Below are the code and all the weights of a small trained network. Each question names an input and a target symbol and asks about switching units off, where a switched-off unit gives its printed mean instead of its output.

import numpy as np


def w(rows, s, z=0):
    codes = np.array(rows[::2]) - 128.0
    scale = np.full(codes.shape[1], s)
    scale[-1] = z or s
    return codes * scale


def f(y):
    return np.maximum(y, 0)


def softmax(a):
    e = np.exp(a - a.max(-1, keepdims=True))
    return e / e.sum(-1, keepdims=True)


def log_softmax(a):
    a = a - a.max(-1, keepdims=True)
    return a - np.log(np.exp(a).sum(-1, keepdims=True))


def net(x, mask):
    ids = ['Φαβδπτω'.index(c) for c in x.split()]
    T = len(ids)
    res = E[ids] + P[:T]
    r = res
    for j in range(2):
        rows = slice(3 * j, 3 * j + 3)
        q, k, v = (r @ M[0][rows].T for M in (Q, K, V))
        z = softmax(np.where(np.tri(T) > 0, q @ k.T / 3**0.5, -1e9)) @ v
        o = O[0][rows]
        res = res + np.where(mask[j], z, o[:, -1]) @ o[:, :-1]
    y = f(res @ A[0][:, :-1].T + A[0][:, -1])
    res = res + np.where(mask[2:26], y, B[0][:, -1]) @ B[0][:, :-1]
    return log_softmax(res[-1] @ U[:, :-1].T + U[:, -1])


Q, K, V, O, A, B = {}, {}, {}, {}, {}, {}
E = w([
[118,188,132],'Φ',
[113,61,144],'α',
[103,135,198],'β',
[247,126,137],'δ',
[124,159,119],'π',
[93,89,176],'τ',
[179,87,124],'ω',
],0.014)
P = w([
[42,237,2],'0',
[247,91,203],'1',
[238,111,174],'2',
[228,113,167],'3',
[228,119,168],'4',
[226,118,168],'5',
[226,119,167],'6',
[226,120,167],'7',
[227,118,166],'8',
[229,119,164],'9',
[228,121,167],'10',
],0.0061)
Q[0] = w([
[15,57,128],'H0',
[138,154,72],'H0',
[90,36,202],'H0',
[126,118,26],'H1',
[5,117,121],'H1',
[137,51,98],'H1',
],0.031)
K[0] = w([
[27,42,133],'H0',
[156,121,163],'H0',
[62,91,15],'H0',
[253,110,114],'H1',
[201,121,219],'H1',
[131,53,96],'H1',
],0.03)
V[0] = w([
[186,197,184],'H0',
[136,120,134],'H0',
[82,180,103],'H0',
[2,93,165],'H1',
[106,18,55],'H1',
[113,152,196],'H1',
],0.0096)
O[0] = w([
[50,111,114,253],'H0',
[127,137,110,141],'H0',
[129,81,207,54],'H0',
[24,102,255,163],'H1',
[87,27,88,105],'H1',
[130,148,196,125],'H1',
],0.01,0.0045)
A[0] = w([
[151,223,157,69],'N0',
[210,143,213,140],'N1',
[44,201,26,29],'N2',
[134,71,133,175],'N3',
[238,43,198,58],'N4',
[130,123,128,104],'N5',
[16,182,113,78],'N6',
[51,127,136,103],'N7',
[239,43,198,58],'N8',
[164,201,172,58],'N9',
[19,185,53,178],'N10',
[168,114,93,158],'N11',
[136,82,128,145],'N12',
[79,155,156,75],'N13',
[149,162,68,24],'N14',
[133,49,77,101],'N15',
[252,31,218,139],'N16',
[64,115,87,101],'N17',
[91,204,80,141],'N18',
[74,73,152,9],'N19',
[151,94,155,95],'N20',
[184,84,164,92],'N21',
[37,74,94,65],'N22',
[53,82,85,152],'N23',
],0.011)
B[0] = w([
[116,181,81,151],'N0',
[63,133,83,212],'N1',
[108,204,174,145],'N2',
[157,156,158,192],'N3',
[103,36,90,181],'N4',
[132,110,118,128],'N5',
[44,103,175,143],'N6',
[147,178,138,146],'N7',
[99,41,78,180],'N8',
[108,177,80,144],'N9',
[192,67,96,165],'N10',
[174,134,68,185],'N11',
[154,142,122,163],'N12',
[97,163,134,140],'N13',
[87,128,254,159],'N14',
[182,133,138,156],'N15',
[165,195,191,252],'N16',
[91,112,106,133],'N17',
[86,133,71,169],'N18',
[154,197,216,136],'N19',
[119,147,142,147],'N20',
[108,88,106,155],'N21',
[136,90,86,137],'N22',
[106,95,174,159],'N23',
],0.044,0.011)
U = w([
[127,104,100,2],'Φ',
[207,84,221,189],'α',
[107,161,186,137],'β',
[211,218,184,167],'δ',
[174,89,113,131],'π',
[133,151,254,174],'τ',
[226,86,130,70],'ω',
],0.0062,0.0056)

Each question gives the input, a string of symbols that net reads in full, and the target symbol t.
The units are the heads (3 rows each of Q, K, V and O) and the neurons (one row each of A and B). Each row of codes is followed by its name. A weight is (code - 128) times the scale printed after its matrix; where a second scale follows, it is the last column's (O, A, B and U).
mask holds one flag per unit, heads first, then neurons. A switched-off unit (its flag False) gives its mean, the last column of its rows in O or B, instead of its output. The means were averaged over made-up inputs and are rounded, as every weight is.
A unit's drop is (log p(t) with every unit on - log p(t) with that unit switched off) / (log p(t) with every unit on - log p(t) with every unit switched off).
The circuit of an input: a set's keep is (log p(t) with only the set's units on - log p(t) with every unit switched off) / (log p(t) with every unit on - log p(t) with every unit switched off). Starting from the 12 units with the biggest drops (on a tie, the unit counted first), units are removed one at a time, each time the one whose removal leaves the highest keep (on an exact tie, the one counted first), for as long as the keep stays at least 0.8.
units of the circuit, in order: the units of the circuit, biggest drop first
unit that matters most: the unit with the biggest drop
k most important neurons: the k neurons with the biggest drops, biggest first
which heads matter: for each layer, one digit per head in row order, 1 if its drop is at least 0.15 and else 0, layers parted by /
input δ δ ω ω ω, target δ: which heads matter -> 10
input Φ Φ δ τ π ω, target ω: units of the circuit, in order -> [H0, N10, N14]
input τ ω ω ω δ ω δ δ π τ τ, target τ: which heads matter -> 01
input π ω ω, target π: units of the circuit, in order -> [N8, H0]
input π δ β δ δ τ Φ β π π, target π: most important neuron -> [N10]
input α Φ δ β Φ β ω τ β Φ, target Φ: 2 most important neurons -> [N10, N16]
input δ δ α ω, target δ: 2 most important neurons -> [N4, N8]
input τ β α π ω, target τ: units of the circuit, in order -> [H1, N11]
input π δ δ δ ω δ β α Φ, target π: which heads matter -> 00
input δ α ω, target ω: units of the circuit, in order -> [N11, H1]
input δ Φ δ τ α δ β β α α Φ, target Φ: which heads matter -> 00
input α Φ β, target α: units of the circuit, in order -> [N16, H0, N4, N8]
input π δ β β ω π Φ τ δ, target π: which heads matter -> 01
input α τ Φ β α, target α: which heads matter -> 11
input α δ ω δ ω δ δ δ δ β ω, target α: which heads matter -> 01
input α δ δ β, target α: units of the circuit, in order -> [N16, N4, N8, H0]
input α α α Φ ω δ β ω δ π, target α: units of the circuit, in order -> [N10, N1]
input Φ α ω, target Φ: units of the circuit, in order -> [N1, N8, H0]
input Φ α δ τ δ β β τ Φ α β, target Φ: 4 most important neurons -> [N1, N8, N4, N14]
input α δ δ δ τ δ, target α: 2 most important neurons -> [N16, N23]
input δ τ α, target α: which heads matter -> 01
input Φ β β, target Φ: units of the circuit, in order -> [N8, N1, H0]
input Φ τ τ π, target Φ: which heads matter -> 01
input β τ Φ π, target β: which heads matter -> 11
input τ α τ β α β α α Φ Φ, target τ: which heads matter -> 11
input β Φ ω α π, target β: 2 most important neurons -> [N8, N4]
input β δ Φ δ, target β: 4 most important neurons -> [N16, N1, N11, N3]
input α ω β ω, target α: unit that matters most -> H1
